Each row has a class, written after it.
-207, -98, -95, -139, 146, -44, 228, 93, 56, -69, -66, -75, 182, -90, 458, -44, -146, -26, 18, 17, -155, -191, 56, 172, -121, 137, -3, 96, -170, 322, 71, 161
<67>
-7, 15, 52, 6, -88, 63, 75, -5, -108, -23, 73, 67, -59, 39, 96, 54, 297, 124, -39, -5, -112, 37, -70, 150, -180, -42, -38, -62, 135, 105, -234, -220
<7>
-255, 148, 128, 85, 179, -144, 348, 119, -103, -278, 27, -56, 85, 105, -19, 138, 243, 123, 261, 25, 111, 8, -40, 187, -167, -46, -170, 154, 486, 1, -367, -160
<17>
63, 195, -199, -36, 106, 153, 163, 59, -17, 110, 125, 18, -132, -273, 57, -3, 548, 222, 609, 31, -101, -74, 209, -1, -277, 58, -214, 209, 63, 101, 36, -101
<182>
-26, -140, -170, -65, 3, 30, 764, 198, -37, -64, 55, 188, -209, -396, 117, -96, 577, 255, 122, 67, -190, 113, 172, 178, -107, 109, -163, -148, 65, -121, -146, -12
<7>
24, 25, 26, 36, -116, 97, 134, 4, -125, -42, 19, 100, -24, -4, 124, 66, 308, 198, -72, -5, -103, -17, 8, 132, -229, -72, -105, -73, 110, 79, -249, -296
<7>
9, -52, 39, -118, 128, 119, 20, -1, -33, -240, 152, -23, 139, 21, -6, 78, -43, -72, 25, 20, 56, 85, -124, -106, -331, -117, -116, -91, -36, -71, -12, -213
<7>
-72, -85, -169, -223, 27, 126, 165, 98, -297, 269, -289, 19, 99, 79, 289, 40, -127, -90, 245, -90, -41, -306, -29, -136, -279, -67, -2, 44, -129, 73, 80, 275
<48>
24, -91, 109, -123, 134, 54, 64, 103, -66, -198, 72, -18, 77, 24, 15, 70, -81, -102, 56, 5, 34, 165, -124, -26, -275, -111, -146, -71, 73, -51, -53, -144
<60>
63, -24, 1, 29, -121, 64, 109, 32, -140, -53, 72, 92, -49, 67, 73, 90, 291, 214, -62, -14, -116, 12, 22, 82, -210, -72, -54, -4, 198, 33, -293, -237
<156>
33, -80, 75, -120, 180, 117, 116, 138, -93, -220, 77, -127, 81, 35, 27, 136, -88, -96, -7, 63, 133, 121, -127, -137, -366, -52, -141, -43, 19, -102, 46, -247
<71>
-190, 463, -118, -206, 50, 160, 554, 10, -27, -88, -35, -179, -175, -298, 437, 96, -237, 9, -100, 56, 96, 11, 163, -58, -162, 138, -78, -30, 34, 101, 289, -344
<71>
-17, 174, -180, 54, -5, 78, 899, 395, -406, 109, -108, 88, -55, -252, 395, 155, 350, 70, 146, -105, -28, 55, 285, 277, -285, 36, -18, -44, 315, 85, -99, -457
<48>
62, -82, -307, -146, -174, 372, 82, -32, -248, 9, 74, 92, -135, -240, 87, -100, 528, 85, 227, -114, -337, -52, 267, -1, -137, 127, -81, 47, 77, -281, 217, 6
<60>
13, -73, 94, -132, 155, 46, 44, 64, -93, -174, 72, -42, 112, 11, -9, 73, -79, -70, 28, 5, 42, 147, -140, -57, -284, -49, -104, -83, -7, -58, -82, -172
<7>
53, -93, 70, -90, 117, 75, 41, 77, -7, -249, 99, -85, 81, 75, 50, 45, 48, -58, 2, 48, 64, 88, -141, -8, -211, -38, -141, -48, 47, -36, 2, -232
<182>
-133, 26, -1, -74, 210, -31, 328, 57, 233, 33, -334, -32, 153, -47, 401, 30, 19, -31, -21, -7, 7, -319, -30, 238, 19, 65, -142, 76, -39, 319, 125, 358
<34>
171, -58, -65, 238, -173, -207, 394, 367, -7, -126, 178, 30, -127, -177, -75, -54, 773, 227, 246, 46, -237, 116, 107, 310, 129, 215, 62, -68, 353, 245, -133, -356
<60>
-50, 265, -84, 26, 22, 44, 452, 118, 63, -62, 4, -209, -334, -124, -113, -33, -23, -162, 303, -79, -188, -97, 29, -178, -95, 177, -219, -35, 399, -157, 139, -19
<60>
76, -5, 60, -81, 151, 121, 139, 55, -104, -169, 88, -37, 80, -15, 25, 86, -31, -29, 34, 39, 72, 118, -87, -35, -346, -73, -195, -58, -38, -41, -2, -280
<17>
32, -18, 40, 81, -135, 80, 64, -11, -146, 26, 53, 133, -83, 3, 20, 64, 334, 235, -43, -33, -109, -26, -11, 112, -173, -92, -55, -34, 117, 41, -234, -229
<182>
208, 141, -123, -118, -214, 446, -156, 81, -224, 165, -137, 294, -148, 27, -154, -23, -106, 247, 376, 29, -306, -175, 96, -223, -200, -49, -55, 0, -38, -299, 105, 105
<156>
56, -15, 52, 38, -136, 49, 153, -12, -199, 34, 78, 143, -110, -7, 97, 72, 285, 185, -129, -61, -129, 52, 4, 184, -167, -86, -50, -74, 166, 45, -297, -261
<182>
26, -61, 92, -118, 170, 118, 55, 75, -60, -196, 134, -94, 117, 122, -34, 86, -94, -33, 69, 5, 49, 133, -132, -85, -343, -94, -142, 28, 52, -48, -59, -226
<156>
-150, 148, -256, -186, 70, 128, 426, -23, -157, 145, -261, 15, 175, -141, 228, 72, -37, 108, 80, -101, -136, -430, 46, 193, -54, 103, -121, -42, -265, 191, 326, 359
<17>
-42, 18, -203, -77, 92, 64, 385, 155, -9, -32, -267, -132, 93, -13, 343, -30, 37, 66, -18, -31, -27, -335, 95, 178, 4, 67, -182, -11, -38, 48, 76, 115
<48>
-47, 33, -203, 7, 51, 58, 431, 110, 141, -9, -298, -52, 171, -4, 520, 69, 87, -104, -177, -128, -11, -285, 48, 327, 51, 129, -253, 66, -27, 123, 135, -28
<17>
53, -48, 42, 64, -113, 39, 101, -32, -75, -32, 44, 151, -57, 23, 14, 31, 310, 143, -80, -14, -65, 45, -43, 112, -150, -95, -45, -61, 177, -5, -286, -228
<17>
-40, 18, -231, -262, 160, 55, 662, 62, -369, -80, 11, 118, -353, -385, 269, 16, -261, -159, 337, 30, -26, 314, 137, -94, -79, 102, -6, -8, -123, -171, 164, -91
<182>
13, 14, 79, 82, -124, 38, 134, -35, -81, -56, 62, 141, -75, 28, 59, 43, 306, 185, -83, 17, -77, 37, -31, 167, -135, -96, -57, -59, 172, 54, -293, -247
<67>
-1, -5, 27, 77, -162, 65, 76, -15, -109, -52, 111, 101, -90, -5, 85, 47, 337, 179, -111, -40, -126, 13, -16, 146, -106, -36, -5, -65, 137, 44, -240, -275
<34>
20, -53, 34, -131, 143, 139, 50, 14, -78, -243, 143, -62, 53, 11, 40, 69, -18, -97, 66, 30, 45, 132, -115, -69, -345, -80, -227, -62, 19, -87, -5, -239
<17>
-95, -6, -322, -14, -102, 171, 326, 20, -232, 160, -112, 51, 214, -13, 419, 80, -57, -52, -129, -118, -217, -365, 107, 309, -111, 125, -161, -25, -367, 202, 227, 2
<17>
-102, 186, 1, -81, -222, -80, 188, -198, -88, 111, -32, 145, -70, 42, -37, -160, 255, 61, 284, 268, 114, -25, -164, -194, -52, 147, 84, -21, -138, 81, 37, -117
<60>
45, -97, 84, -160, 131, 59, -16, 38, -67, -198, 130, 3, 75, 38, -1, 72, -64, -53, 80, 26, 47, 123, -168, -132, -360, -93, -107, -65, 13, -117, -32, -154
<71>
-99, 96, -141, -120, 88, 136, -60, -85, 164, -515, 310, -64, 31, -63, 282, -181, 101, -125, 288, 260, -4, -187, 71, -32, -98, 8, -254, -119, 79, -119, 112, -158
<71>
-138, 145, -169, -65, 68, 171, 213, 49, 187, 172, -298, -134, -29, 131, 278, 18, -142, -70, -60, -56, -109, -343, -60, 358, 238, 192, -357, 116, -138, 32, 237, 355
<71>
12, -43, 98, -101, 135, 127, 173, 52, -29, -250, 62, -41, 71, 64, 73, 52, -106, -141, 15, 56, 62, 121, -82, -37, -231, -77, -182, -28, 92, -91, -54, -220
<7>
165, 195, -49, 189, -28, 56, 152, 129, -170, -86, -75, -157, -139, -126, 255, -6, 557, 273, 20, -2, -186, -142, 352, 337, -114, 129, -126, 6, 363, 108, 107, -256
<71>
-350, 73, -87, -168, 63, 170, -202, -118, 8, -25, -199, -213, 149, 137, 372, -85, -162, -149, 65, -3, -7, -509, -132, -15, -19, 20, -106, -29, -149, 113, 304, 311
<17>
3, 10, 51, 80, -120, 11, 171, -19, -157, -43, 41, 132, -84, -38, 70, 55, 234, 144, -85, -18, -98, 31, 18, 138, -136, -83, -52, -69, 147, 42, -250, -221
<60>
-26, 115, -83, 37, 14, 102, -99, -68, 132, 91, -44, -65, 273, 54, 194, -80, 158, 91, 38, -17, 92, -490, 93, -25, -68, -43, -294, 49, -232, -64, 85, 98
<34>
58, -94, 90, -101, 151, 115, -15, 40, -3, -233, 111, -32, 47, 62, 55, 73, -83, -150, 31, 33, 66, 117, -152, -96, -289, -131, -154, -59, 46, -104, -45, -159
<67>
-206, 4, -195, -93, 66, 84, 412, 62, -198, 65, -215, 28, 168, -21, 237, 63, -123, 9, 102, 28, -34, -305, 133, 85, -168, -2, -195, -15, -131, 109, 49, 183
<156>
43, -118, 50, -125, 126, 65, 18, 10, -96, -176, 121, 9, 19, -38, -59, 87, -71, -107, 57, 35, 88, 204, -124, -125, -306, -120, -79, -116, 16, -82, -29, -224
<71>
-312, 161, -11, 68, -30, -85, 772, 205, 134, -383, -178, 12, -158, -17, 47, -12, 285, 83, 58, 120, 131, 159, -85, 302, 298, 93, -8, -152, 494, -6, -9, -288
<156>
-225, -103, -115, -19, 6, 10, 454, 4, -101, 44, -300, 85, 99, 18, 379, -1, -121, 2, 5, -82, -90, -320, -44, 53, -115, 42, 8, 104, -195, 124, 141, 159
<17>
-187, 48, -163, -239, 182, 184, -9, -96, -36, -141, -123, -172, 220, -107, 233, -124, -89, -82, 297, 236, 26, -295, 102, 17, -92, 161, -226, 32, -261, 210, 322, 101
<71>
49, -3, 72, 29, -155, 47, 152, -7, -127, 1, 8, 141, -90, 8, 77, 31, 258, 188, -102, -8, -98, 49, -6, 127, -179, -120, -54, -81, 158, 63, -277, -237
<60>
-31, -179, -274, -355, 43, 77, 237, 77, -33, 33, -370, 97, 114, -24, 205, -28, -193, -65, 157, -46, -51, -166, -14, -135, -181, -13, -112, -60, -106, -102, 65, 344
<48>
63, 8, -195, -40, 47, -60, 326, 113, -20, 0, -237, -106, 97, -112, 436, 103, -17, 49, -81, -105, -39, -331, 124, -15, -111, 86, -188, 74, -117, 154, 76, 50
<48>
-347, 328, -117, 93, 20, -54, 360, -200, 47, -191, 208, -21, -173, -246, 12, -92, 127, 79, 30, 3, -171, 161, 49, 458, 212, 265, -136, -106, 19, 104, 127, -248
<156>
57, -41, 28, 57, -145, 89, 113, -22, -119, -29, 40, 162, -100, -3, 100, 23, 268, 181, -116, 3, -136, 9, 38, 130, -212, -101, -58, -91, 159, 25, -244, -251
<182>
-129, -44, -117, -206, 159, -17, 220, 17, -12, -78, -92, 20, 210, -51, 481, 71, -119, -64, -62, 23, 2, -186, 13, 206, -82, 6, -188, -15, -250, 154, 126, 290
<67>
-144, -112, 35, 87, -154, 11, 545, 67, -27, 210, -143, 301, 103, -122, -201, -77, 405, 564, 249, -209, -264, -57, -64, 590, 279, -87, -99, 69, -64, 468, -286, -190
<182>
57, -55, 111, -71, 115, 21, 73, 95, -53, -186, 96, -34, 26, 5, 22, 95, 52, -84, 48, -5, 49, 150, -126, -98, -345, -105, -96, -70, 121, -50, -5, -169
<60>
-135, -30, -80, 82, 6, 387, 245, 261, -518, 71, -86, 72, -175, -46, -85, 232, 187, 119, 195, -80, -272, 74, 35, 242, -151, 177, -244, 206, -8, -282, -9, -42
<60>
-349, 162, 36, -15, 145, 163, 23, -40, -41, -246, 94, -324, 69, 66, 102, -38, -260, 133, 95, -122, -104, -589, -138, -76, 200, 86, 2, 198, -68, -92, 154, 152
<71>
19, -84, 103, -152, 171, 14, 80, 90, -41, -279, 129, -110, 124, 71, 35, 60, -48, -111, 65, 18, 90, 117, -198, -131, -337, -51, -162, -35, 38, -108, -61, -197
<60>
42, -23, 111, -185, 136, 92, 25, 35, -101, -136, 95, -55, 140, 92, 29, 47, -66, -94, 105, -25, 68, 104, -136, -42, -302, -122, -196, -19, 37, -75, -46, -143
<60>
23, -59, 51, -141, 121, 81, 7, 44, -108, -208, 85, -46, 84, 54, -26, 89, -30, -127, 131, 8, 65, 129, -157, -177, -337, -65, -93, -55, 57, -119, -38, -206
<7>
21, -12, 57, 41, -107, 34, 124, -28, -133, -78, 22, 106, -27, 24, 88, 36, 288, 167, -72, -18, -91, -2, -29, 134, -178, -70, -33, -57, 198, 64, -256, -255
<17>
-13, -145, 76, -218, 221, 82, -43, 132, -29, -253, 109, -157, 111, 67, 54, 71, -84, -112, 117, 25, 59, 172, -152, -31, -294, -56, -131, 5, 97, -2, -28, -174
<71>
74, -31, 49, -201, 155, 152, 62, 84, -54, -192, 86, -83, 33, 9, 4, 67, 9, -54, 121, -9, 63, 156, -114, -86, -329, -98, -198, -82, 84, -97, -43, -216
<34>
-425, 170, -62, 153, 66, 62, 65, -128, -67, -382, 323, -31, -183, -237, 186, -74, 306, 122, 75, 180, -84, -83, 33, 252, 87, 161, -290, -96, -153, -169, 168, -39
<17>
73, 18, 48, 51, -156, 16, 161, -79, -100, -7, 75, 172, -86, -31, 49, 56, 320, 190, -105, 17, -71, 53, -5, 112, -165, -102, -60, -98, 118, 75, -272, -238
<67>
88, -31, -2, -14, -93, 46, 143, 56, -150, 8, 70, 89, -47, 25, 178, 73, 384, 164, -68, -50, -99, 48, -16, 191, -228, -80, -97, -50, 178, 74, -299, -234
<48>
96, -42, 121, -91, 140, 67, 12, 125, -62, -197, 98, -114, 105, 69, -67, 61, 39, -49, 94, 37, 76, 177, -127, -61, -257, -22, -155, -29, 60, -73, -40, -266
<7>
54, 3, 107, -169, 123, 101, 87, 48, -114, -199, 130, -57, 122, 29, -13, 55, -113, -36, 81, 3, 86, 176, -82, -124, -375, -102, -100, -56, 39, -60, -30, -315
<34>
